[143 137 126 128 113 138 105 127 132 104 136 134 112 104 104 122]
The second entry from the right is 104
The entry just right of 128: 113
The second entry from the left: 137
The fourth entry -> 128
The third entry from the left is 126

Read these off the matrix that follows. Rows and columns are numbered from 0.
1) The entry at row 0, column 1?
2) The entry at row 2, column 2?
3) The bottom entry of the column that holds the largest entry?
4) The entry just right of 121?
5) The entry at row 2, column 0?
6) The entry in the top-left corner?
7) The entry in row 1 and column 1?
8) The entry in the bottom-right corner?
[[130 129 155 141 131 121 134 120 110 131 144 125 147 119 126]
 [127 130 114 131 122 114 134 149 125 134 132 122 134 105 145]
 [109 118  99 114 111 130 137 137 131 119 129 124 129 132 127]
 [123 122 119 132 114 117 123 142 131 118 133 126 134 136 108]
 [124 119 104 125 123 125 118 132 131 126 131 140 123 125 125]]
1) 129
2) 99
3) 104
4) 134
5) 109
6) 130
7) 130
8) 125
